Below are the code and all the weights of a small trained network. Each question names an input and a target symbol and asks about switching units off, where a switched-off unit gives its printed mean instead of its output.

import numpy as np


def w(rows, s, z=0):
    codes = np.array(rows[::2]) - 128.0
    scale = np.full(codes.shape[1], s)
    scale[-1] = z or s
    return codes * scale


def f(y):
    return np.maximum(y, 0)


def softmax(a):
    e = np.exp(a - a.max(-1, keepdims=True))
    return e / e.sum(-1, keepdims=True)


def log_softmax(a):
    a = a - a.max(-1, keepdims=True)
    return a - np.log(np.exp(a).sum(-1, keepdims=True))


def net(x, mask):
    ids = ['ΓΘΨΩλπσφ'.index(c) for c in x.split()]
    T = len(ids)
    res = E[ids] + P[:T]
    u = 0
    for l in range(2):
        q, k, v = (res @ M[l].T for M in (Q, K, V))
        z = softmax(np.where(np.tri(T) > 0, q @ k.T / 3**0.5, -1e9)) @ v
        res = res + np.where(mask[u], z, O[l][:, -1]) @ O[l][:, :-1]
        u += 1
        y = f(res @ A[l][:, :-1].T + A[l][:, -1])
        res = res + np.where(mask[u : u + 8], y, B[l][:, -1]) @ B[l][:, :-1]
        u += 8
    return log_softmax(res[-1] @ U[:, :-1].T + U[:, -1])


Q, K, V, O, A, B = {}, {}, {}, {}, {}, {}
E = w([
[147,28,121],'Γ',
[253,179,87],'Θ',
[105,176,231],'Ψ',
[74,69,136],'Ω',
[62,64,140],'λ',
[147,187,155],'π',
[204,73,82],'σ',
[191,148,148],'φ',
],0.015)
P = w([
[89,88,123],'0',
[90,146,234],'1',
[138,106,103],'2',
[84,157,218],'3',
[123,116,88],'4',
[71,169,226],'5',
[113,120,85],'6',
[63,181,223],'7',
[119,115,92],'8',
[84,163,250],'9',
],0.012)
Q[0] = w([
[192,179,105],'L0H1',
[48,187,3],'L0H1',
[150,76,183],'L0H1',
],0.0069)
K[0] = w([
[83,124,190],'L0H1',
[218,66,169],'L0H1',
[135,2,139],'L0H1',
],0.0058)
V[0] = w([
[116,162,72],'L0H1',
[120,124,249],'L0H1',
[174,138,122],'L0H1',
],0.013)
O[0] = w([
[105,43,169,30],'L0H1',
[7,186,72,255],'L0H1',
[180,155,199,117],'L0H1',
],0.012,0.0045)
A[0] = w([
[155,133,161,177],'L0N1',
[73,148,41,165],'L0N2',
[66,54,141,155],'L0N3',
[75,153,208,117],'L0N4',
[170,122,32,99],'L0N5',
[179,142,135,254],'L0N6',
[135,255,210,88],'L0N7',
[100,168,102,125],'L0N8',
],0.0098,0.0073)
B[0] = w([
[44,160,205,160],'L0N1',
[162,77,243,255],'L0N2',
[89,139,82,183],'L0N3',
[254,155,123,204],'L0N4',
[213,136,71,167],'L0N5',
[75,122,211,213],'L0N6',
[89,31,80,231],'L0N7',
[133,131,186,196],'L0N8',
],0.0081,0.0085)
Q[1] = w([
[195,99,9],'L1H1',
[100,103,78],'L1H1',
[151,90,37],'L1H1',
],0.013)
K[1] = w([
[135,251,84],'L1H1',
[114,186,48],'L1H1',
[141,191,42],'L1H1',
],0.011)
V[1] = w([
[108,186,39],'L1H1',
[253,219,204],'L1H1',
[189,3,68],'L1H1',
],0.0072)
O[1] = w([
[114,177,142,2],'L1H1',
[195,74,243,121],'L1H1',
[64,28,254,120],'L1H1',
],0.0077,0.0085)
A[1] = w([
[219,159,72,115],'L1N1',
[177,95,192,104],'L1N2',
[204,96,205,97],'L1N3',
[193,53,5,125],'L1N4',
[174,27,133,146],'L1N5',
[82,223,123,255],'L1N6',
[55,2,129,236],'L1N7',
[131,49,175,78],'L1N8',
],0.0092,0.0041)
B[1] = w([
[187,124,62,149],'L1N1',
[139,144,77,199],'L1N2',
[154,113,98,213],'L1N3',
[67,2,143,154],'L1N4',
[76,133,76,207],'L1N5',
[253,146,173,186],'L1N6',
[116,221,165,254],'L1N7',
[106,55,77,205],'L1N8',
],0.0096,0.012)
U = w([
[142,109,193,208],'Γ',
[123,103,30,77],'Θ',
[217,123,102,2],'Ψ',
[74,195,41,119],'Ω',
[68,213,7,124],'λ',
[160,113,161,184],'π',
[41,96,92,106],'σ',
[174,117,152,180],'φ',
],0.011,0.0035)

Each question gives the input, a string of symbols that net reads in full, and the target symbol t.
The units are the heads (3 rows each of Q, K, V and O) and the neurons (one row each of A and B). Each row of codes is followed by its name. A weight is (code - 128) times the scale printed after its matrix; where a second scale follows, it is the last column's (O, A, B and U).
mask holds one flag per unit, layer by layer, with each layer's heads first. A switched-off unit (its flag False) gives its mean, the last column of its rows in O or B, instead of its output. The means were averaged over made-up inputs and are rounded, as every weight is.
A unit's drop is (log p(t) with every unit on - log p(t) with that unit switched off) / (log p(t) with every unit on - log p(t) with every unit switched off).
The circuit of an input: a set's keep is (log p(t) with only the set's units on - log p(t) with every unit switched off) / (log p(t) with every unit on - log p(t) with every unit switched off). Starting from the 12 units with the biggest drops (on a tie, the unit counted first), units are removed one at a time, each time the one whose removal leaves the highest keep (on an exact tie, the one counted first), for as long as the keep stays at least 0.8.
circuit, biggest first: the units of the circuit, biggest drop first
most important unit: the unit with the biggest drop
k most important neurons: the k neurons with the biggest drops, biggest first
k most important neurons of layer l: the k neurons of layer l with the biggest drops, biggest first
input λ Ψ Ψ σ σ λ Ω φ, target λ: 3 most important neurons of layer 0	[L0N7 L0N5 L0N2]
input σ Γ σ Ψ Ψ Ψ, target σ: most important unit	L0N7
input Ψ Γ Ω Γ φ Θ π σ Γ, target σ: 3 most important neurons	[L0N2 L1N4 L0N4]
input Γ Θ φ, target Γ: 2 most important neurons	[L0N2 L0N4]
input Ψ λ λ π σ λ σ π, target Ψ: circuit, biggest first	[L1H1 L1N6]
input σ σ Ω Ψ Θ φ σ Θ σ Γ, target σ: 2 most important neurons	[L1N8 L1N5]
input Γ Θ π φ φ, target Γ: 2 most important neurons of layer 0	[L0N4 L0N2]
input Θ π σ Ω φ σ λ σ, target Θ: 2 most important neurons	[L0N6 L1N5]
input Θ π λ Γ σ Γ, target Θ: 2 most important neurons	[L0N7 L0N6]
input σ Ω Ψ, target σ: circuit, biggest first	[L0H1 L1H1 L1N8]
input Θ Ψ λ Θ σ φ π Ω, target Θ: 3 most important neurons of layer 0	[L0N6 L0N4 L0N7]
input σ Γ Γ Θ σ σ Γ λ Ψ φ, target σ: circuit, biggest first	[L0H1 L1H1 L1N8 L1N5]
input σ φ φ σ, target σ: 2 most important neurons of layer 0	[L0N4 L0N5]
input π φ σ π Ψ Ψ σ π π, target Γ: circuit, biggest first	[L0N2 L1N5 L0H1]
input Θ π σ φ Ψ Γ, target Θ: most important neuron	[L1N5]
input λ Γ λ Γ φ λ σ Θ σ Θ, target λ: circuit, biggest first	[L1H1 L0H1]
input σ Ψ φ Γ Γ Ω φ Γ Ψ π, target σ: circuit, biggest first	[L0H1 L0N7 L1H1 L1N8]
input σ Γ σ Γ σ Γ Θ π, target σ: 4 most important neurons	[L0N7 L1N8 L1N6 L1N5]
input Ψ Γ σ φ, target Ψ: circuit, biggest first	[L1H1 L0H1 L1N6 L1N5]
input λ Ψ φ σ π λ Ω Θ λ φ, target λ: 2 most important neurons of layer 0	[L0N2 L0N7]
input Ψ λ Θ φ Ω σ, target Ψ: 2 most important neurons	[L0N7 L0N2]
input Ω λ σ Γ, target Ω: most important neuron of layer 0	[L0N4]
input Ψ σ Θ Ψ, target Ψ: circuit, biggest first	[L1H1 L0H1 L1N6]
input Ω σ Ψ λ λ, target λ: 3 most important neurons	[L0N3 L0N4 L1N7]
input Ψ λ π Θ λ Θ π Θ Θ Ω, target Ψ: 4 most important neurons	[L0N2 L1N6 L0N7 L0N4]
input π σ Γ Ψ Ω Θ, target Γ: 2 most important neurons of layer 0	[L0N4 L0N6]
input Θ λ σ Θ λ λ Θ, target Ψ: most important unit	L0N7
